Below are the code and all the weights of a small trained network. Each question names an input and a class and asks about switching units off, where a switched-off unit gives its printed mean instead of its output.

import numpy as np


def w(rows, s, z=0):
    codes = np.array(rows[::2]) - 128.0
    scale = np.full(codes.shape[1], s)
    scale[-1] = z or s
    return codes * scale


def norm(h):
    return h / np.sqrt((h * h).mean(-1, keepdims=True) + 1e-5)


def f(y):
    return np.maximum(y, 0)


def log_softmax(a):
    a = a - a.max(-1, keepdims=True)
    return a - np.log(np.exp(a).sum(-1, keepdims=True))


def net(x, mask):
    res = np.array(x, float).reshape(1, 3) / 4 @ E
    u = 0
    for l in range(2):
        y = f(norm(res) @ A[l][:, :-1].T + A[l][:, -1])
        res = res + np.where(mask[u : u + 5], y, B[l][:, -1]) @ B[l][:, :-1]
        u += 5
    return log_softmax(norm(res)[-1] @ U[:, :-1].T + U[:, -1])


A, B = {}, {}
E = w([
[47,193,28,75,120,196],'x0',
[209,110,132,145,142,223],'x1',
[101,74,113,137,255,169],'x2',
],0.0065)
A[0] = w([
[41,174,36,118,85,157,98],'0.n0',
[54,107,149,132,132,6,250],'0.n1',
[188,103,131,133,234,178,88],'0.n2',
[80,89,138,125,254,148,70],'0.n3',
[103,165,98,93,94,50,121],'0.n4',
],0.0095,0.0026)
B[0] = w([
[71,230,168,61,157,67,248],'0.n0',
[232,144,143,163,37,109,254],'0.n1',
[2,120,126,193,145,227,227],'0.n2',
[140,46,3,152,228,57,236],'0.n3',
[126,110,251,151,189,130,210],'0.n4',
],0.0085,0.0071)
A[1] = w([
[144,7,152,176,205,192,113],'1.n0',
[108,123,87,62,183,125,190],'1.n1',
[175,96,93,150,90,116,232],'1.n2',
[151,199,121,73,126,76,2],'1.n3',
[141,159,125,100,52,137,68],'1.n4',
],0.013,0.0016)
B[1] = w([
[116,124,111,242,249,174,254],'1.n0',
[171,128,188,119,69,74,200],'1.n1',
[72,136,190,142,134,148,184],'1.n2',
[120,82,79,140,140,223,203],'1.n3',
[152,87,125,118,114,78,181],'1.n4',
],0.014,0.0089)
U = w([
[51,210,169,2,99,189,155],'0',
[193,48,23,70,36,227,91],'1',
[112,100,51,48,159,8,94],'2',
[208,91,251,170,13,103,169],'3',
[131,62,119,255,227,137,166],'4',
[155,100,79,113,74,117,2],'5',
],0.0098,0.007)

Each question gives the input, the list of numbers given to net, and the class t.
The units are the neurons (one row each of A and B). Each row of codes is followed by its name. A weight is (code - 128) times the scale printed after its matrix; where a second scale follows, it is the last column's (A, B and U).
mask holds one flag per neuron, layer by layer. A switched-off neuron (its flag False) gives its mean, the last column of its row in B, instead of its output. The means were averaged over made-up inputs and are rounded, as every weight is.
A unit's drop is (log p(t) with every unit on - log p(t) with that unit switched off) / (log p(t) with every unit on - log p(t) with every unit switched off).
The circuit of an input: a set's keep is (log p(t) with only the set's units on - log p(t) with every unit switched off) / (log p(t) with every unit on - log p(t) with every unit switched off). Starting from all 10 units, units are removed one at a time, each time the one whose removal leaves the highest keep (on an exact tie, the one counted first), for as long as the keep stays at least 0.8.
circuit, biggest first: the units of the circuit, biggest drop first
unit that matters most: the unit with the biggest drop
k most important neurons: the k neurons with the biggest drops, biggest first
top k neurons in layer l: the k neurons of layer l with the biggest drops, biggest first
input [8,0,5], class 2: unit that matters most -> 0.n3
input [1,2,-1], class 1: circuit, biggest first -> 0.n2; 1.n3; 1.n0
input [7,2,4], class 2: 2 most important neurons -> 0.n0; 0.n3
input [3,-5,-7], class 3: top 2 neurons in layer 1 -> 1.n0; 1.n4
input [2,-6,-3], class 3: circuit, biggest first -> 0.n1; 1.n0
input [2,2,-3], class 1: top 2 neurons in layer 1 -> 1.n3; 1.n0
input [2,-6,6], class 2: circuit, biggest first -> 1.n0; 0.n2
input [-7,3,-5], class 3: top 3 neurons in layer 0 -> 0.n3; 0.n2; 0.n4
input [6,1,3], class 0: 3 most important neurons -> 0.n0; 1.n0; 1.n4
input [6,7,-8], class 1: circuit, biggest first -> 1.n3; 1.n0
input [8,8,-5], class 1: 2 most important neurons -> 1.n3; 0.n2
input [4,-6,3], class 2: 3 most important neurons -> 1.n0; 0.n3; 1.n2
input [4,6,-8], class 1: top 3 neurons in layer 1 -> 1.n3; 1.n0; 1.n4
input [-2,1,-8], class 3: circuit, biggest first -> 1.n0
input [4,-8,-1], class 0: top 2 neurons in layer 0 -> 0.n0; 0.n4
input [-8,-7,2], class 3: circuit, biggest first -> 0.n1; 1.n0
input [2,-2,2], class 2: circuit, biggest first -> 1.n0; 0.n3; 0.n0
input [1,-1,-3], class 0: circuit, biggest first -> 1.n0; 0.n0
input [4,-6,6], class 2: 2 most important neurons -> 1.n0; 0.n0
input [1,-6,-8], class 3: circuit, biggest first -> 1.n0
input [2,5,-5], class 1: top 2 neurons in layer 1 -> 1.n0; 1.n3
